[128 = 0]

[117 106 139 142 148  82 108 145 122 106  90 146 133 119 132  92 135 111
  88 120 116 113  89  81 127 117 118 138 110 111 105 175 165  91 185 146
  82 131 134 127 136 104 107 147 104 111  98  61 131 139 139 121 105 121
 116  93 129  95 112 147 131 132 145 136 149 143 115 160 119 142 135 125
 143 143 131  84 113 132 141  86 133 133 169 145 128  84 139 106 135 140
 151 117 136 173 144 106 136  97  66 102 126 107 130 107 145 159  86  87
 203 148 109 132 148 136 133 135 152 120 100 142 166 145 142 117 125 112
 149 141 129 135 115 135 126 153 143 142 145 124 118  90 131 130 122 135
 112 131 145 143 130 141 114 130 119 145 123 109 101 133 153 129 115 129
 125 140 155  84 183 142 107 143  93 106]
[10]
[117 104 140 177 157 101 130 179 125 123 109 171 123 119 120 100 132 116
  63 132 125 147  88  81 139 111 113 136 141  99 120 121 164 102 198 133
  85 152 146 131 132 135 135 133 103 128  84  37  83 180 112 128  96 122
 134 110 137 146 113 144  91 190 153 107 120 136 128 147 126 134 134 100
 126 168 118 106 155 125 125  97 143 121 163 152 112 140 149  94 137 154
 164 120 126 165 137 141 127  86  54 112 136 113 135 117 131 131  48 116
 194 119 141 128 188  95 139 126 181 119 101 140 159 139 138 101 109 149
 164 131 122 129 105 145 131 130 141 119 165 120 113 105 146 118 118 127
  93 109 152 164 140 119 120 132 110 123  87 119  77 117 136 140 122 110
 137 180 141  57 161 166 117 120 111 108]
[10]
[131 161  95 142 108 154 145 128 128 214 157 139 126 143 118 135 125 132
  96 108 151 184 128 133 126 124 127  91 162 121 159  35 135 145 114 115
 193 128 121 117 111 140 170 178 148 145 122 165 130 173 110 117 154 105
 173 182 107 176 138 119 114 125 137  68  80  94 124  94 150  97 124 142
 100 142 106 190 219 133 120 180 127 118  98 103 131 212 138 167 127 128
 149 155 105  95 102 190 121  97 156 141  74 120 145 182  96  73 132 132
  71  69 134  98 152 100 120 116 138 147 147 127  77 100 110 153 144 158
 154  88 111  84 119 114 132  81 102 122 167 121 149 172 141 114 143 104
 129 126 121 151 137  92 116 104  97 114  72 169 157 118  94 128 135  94
 156 131  97 102 142 127 156  84 108 134]
[9]
[116 173  82 201  64 196 139 154 115 226 115 135 154 136 123 104 113 156
 141  84 166 191 170 219 157  94  84  61 152 115 148  35 171 121  97 118
 150 122 111 120 115 138 206 134 191 181 124 206 170 155 122 140 137  80
 178 162  69 165 133 103 173  62 102  89  56  73  84  92 105 102  86 128
 123  98  90 223 176 125  86 146 111 129  75 114 174 209 161 198 129 142
 116 142  99  98  52 182  86 173 139 151 101 124 166 178  96  95 199 154
 125  76 173 144 132 109 131  96 128 156 169  54 139  72  98 107 124 166
 189 117 143 112  94  99 132  66 136  87 125 145 130 171 177 115 146 120
 112  88 106 170 146 106 133 101 142 124  16 134 172 123  93 120 141 142
 137  82 117  65  91 129 153 119 119 162]
[9]
[117  97 126 137 140  73 113 155 128 130  98 159 120 131 118 107 134 101
  96 132 113 123  78  48 129 134 139 162 125 111 120 153 133  87 181 135
 114 140 137 115 145 116  94 173  93  96  88  81  79 148 126 112 108 110
 125 102 139 127  99 154  83 160 159 119 144 156 125 148 134 116 158 145
 130 155 125  84 140 136 134 115 129 133 171 126  98 128 138 110 135 133
 189 129 126 155 157 135 149  49  61  97 104 110 127 121 133 124  63  97
 178 123 106 115 165 125 133 148 167 124  94 164 119 148 158 119 131 132
 138 138 104 121 118 151 122 137 123 148 174 114 129  94 132 133 114 121
 113 121 159 149 142 120 108 125  96 127 105 131 102 124 123 113 119  94
 127 171 130 116 209 133 126  97  96 109]
[10]
[135 175 123 133 102 178 132  77 112 155 127 100 149 127 142 118 123 170
 123 109 136 161 170 195 129 113  99  69 105 136 125  82 149 147  97 125
 133 114 135 131 111 140 172 104 165 161 162 166 239 136 131 133 156 114
 149 141  97 125 151 110 194  46  99 134 128  76 116 116  93 132  73 117
 128  93 125 163 141 120 118 122 119 122  96 139 184 106 110 193 124 137
 104 117 127 122  74 111  99 195 187 145 130 132  30 155 109 102 202 143
 111 147 147 146  86 152 131 113  94 141 152 103 144  91  96 158 136 134
 158 111 145 109 110  89 141 124 119 110  91 140 118 156 137 123 157 142
 143 141  90 125 112 136 146 115 155 142 124 125 157 143 128 138 137 188
 129  67 121  94  88 127 136 183 122 149]
[9]
[116 102 135 144 144  70 124 134 124 113  92 150 109 130 122 109 134 106
  81 134 117 111  94  78 143 125 129 147 124 123 113 142 143  96 178 152
 123 133 143 124 143 116 102 137 116 108 102  73 121 145 128 118 103 128
 121 121 141 132 108 150 114 142 153 118 144 150 120 148 143 133 140 120
 131 149 145  98 131 131 138 106 121 133 164 143 112 127 131  97 135 138
 168 123 137 145 166 133 144  92  88 107 111 124 139 122 134 135  80  95
 181 135 112 102 167 116 132 146 150 124 113 161 145 143 137 120 124 134
 147 130 119 130 114 137 125 139 125 139 157 103 135  97 128 130 107 128
 106 130 151 145 147 139 106 129 100 132 117 120 108 129 136 119 122 120
 134 166 135  95 177 130 118 127 113 112]
[10]
[107 132  89 191 103 156 185 180 128 140  84 151 102 120 124 100 128 126
 173 123 168 100 151 208 163 105 122 135 202 115 134  39 128 122 115 151
 176 137 133 121 156 143 161  82 197 162 100 145  74 127 102 140  67 131
 136 155 146 192  96 118 154 158 128  79  73 138  93 105 153 120 118  80
 116 155 122 173 126 146  94 139 107 121 117 148 115 238 142 123 134 174
 149 146 105  52 160 206 112 152 105 136 144 143 154 152  94 121 140 161
 133  97 181 131 240  80 139 122 138 151 171  84 151  80  77  51  87 155
 142 117 114 128 117 131 130  60 111  97 111 138 134 144 146 107  89 125
  82  90 152 148 168 130 118 135 104 101  49 144 124 112 130 134 162 114
 149 156 114  92  96 130 119 103 198 154]
[9]
[112 162  93 148 101 184 146 168 122 221 132 112 125 121 124 140 111 148
 161 122 149 159 147 173 149 113 112  84 160 113 145  31 135 133  79 123
 163 127 106 135 116 140 209 157 164 150 120 188 127 157 116 140 132 110
 152 137 121 160 132 126 151  91 114 100  71 104 101  84 142 114 114 120
 120 127 115 184 131 119 103 189 112 129  63 105 141 204 149 181 132 121
 108 139 103 101  74 154 103 152 126 135 113 149 137 163 113 108 188 143
  93  76 170 116 135 119 117 107 124 140 154  63  86  97 113  98 131 148
 144 137 118 123 116 115 146  81 121  95 131 146 134 150 156 106 117 125
 135  84 121 141 142  91 124 103 136 103  76 134 155 122 106 114 133 146
 138 116 107  96  86 110 156  46 134 150]
[9]
[100 109 133 182 147  83 121 188 116 125 104 170 130 121 112  87 131 111
  31 111 119 154  79  53 134 111 110 123 132  90 114 129 195  84 216 144
  88 154 145 129 134 121 142 169  87 114  74  28 115 191 120 112  97 107
 139 110 126 137 103 147 112 154 161 103 106 181 116 158 123 146 134 114
 130 165 137 115 160 135 119  88 131 123 173 159 119 131 155 101 141 155
 183 121 122 184 133 140 143  66  29 106  95 103 150 132 136 143  51  84
 231 115 118 116 197 110 146 127 189 120  90 130 165 122 140 108 119 154
 194 124 123 116  94 140 127 129 141 134 178 108 118  91 162 124 119 126
  97 115 148 182 141 119 112 121 100 137  74 115  80 129 143 142 115 133
 153 199 160  10 212 147 120 123  79 104]
[10]
[107 145  83 207  74 158 177 175 121 161  72 146 138 117 146 111 124 144
 163  87 158 115 155 209 159 110 105 122 169 109 123 106 167  96 126 141
 108 122 125 104 153 136 161  95 184 147 107 140 113 115 122 139  78 101
 139 134  96 145 113 117 177 110 110 105  76 134  74 124 111 118 102 111
 121 109 104 185 105 136  87 106 107 129 131 147 154 196 163 147 131 154
 126 132 102  96 111 187  93 171  94 135 119 125 171 144 106 122 172 149
 197 110 176 147 184 100 131 125 150 152 161  63 190  90 113  48  87 150
 176 124 142 143  91 113 121  72 121 110 108 144 128 129 163 109 115 134
  87  76 134 157 164 140 123 143 133 129  29 128 139 123 139 124 148 131
 138 108 143  63  94 138 127 148 143 148]
[9]
[133 155  71 169  79 188 157 139 121 211 130 130 165 130 123 122 115 159
 182 102 159 173 171 199 152 110 107  89 147 124 140  72 146 125  86 106
 141 121 105 108 121 150 186 149 165 164 136 227 133 119 129 139 148  73
 161 154  22 154 137 108 149  89  77 100  70  88 106  96  99 106 112 149
 114  84  78 209 151 132  84 160 119 124  77 105 152 194 144 206 113 122
  90 141  93 101  64 184  87 165 144 162 109 129 147 170 101  68 199 165
 107  79 155 145 105 118 119 112 132 153 160  72 123  90 108 107 127 176
 149 128 141 122 107 101 122  75 108 110 125 151 137 168 160 106 148 108
 133  87 107 143 135 103 127 113 152 128  34 136 184 121  96 112 146 116
 124  84 111 138  90 125 161 130 125 156]
[9]
[135 150 127 160 101 171 140  92 128 167  97 108 136 142 134 108 117 149
 155 112 147 180 180 230 139 106  98  81 121 131 117  64 132 130  92 126
 153 120 121 128 130 152 157  92 177 172 158 188 199 135 121 134 141 100
 157 141  86 139 150 104 158  51  97 131 126  69 115 101  96 111  75  99
 127  86  95 148 126 107 103 132 108 121 107 126 153 132 101 181 126 127
 104 137 120 107  77 127  91 161 173 152 143 131 140 148  92  77 193 174
  87 134 139 144  86 123 127 108  96 149 165 117 141  95  90 150 139 132
 151 131 134 129 111 104 137 115 102  98  84 141 119 154 141 120 151 139
 128 112 106 133 122 122 151 124 162 120  97 115 150 125  98 134 140 164
 123  77 102 137  95 141 145 200 168 165]
[9]
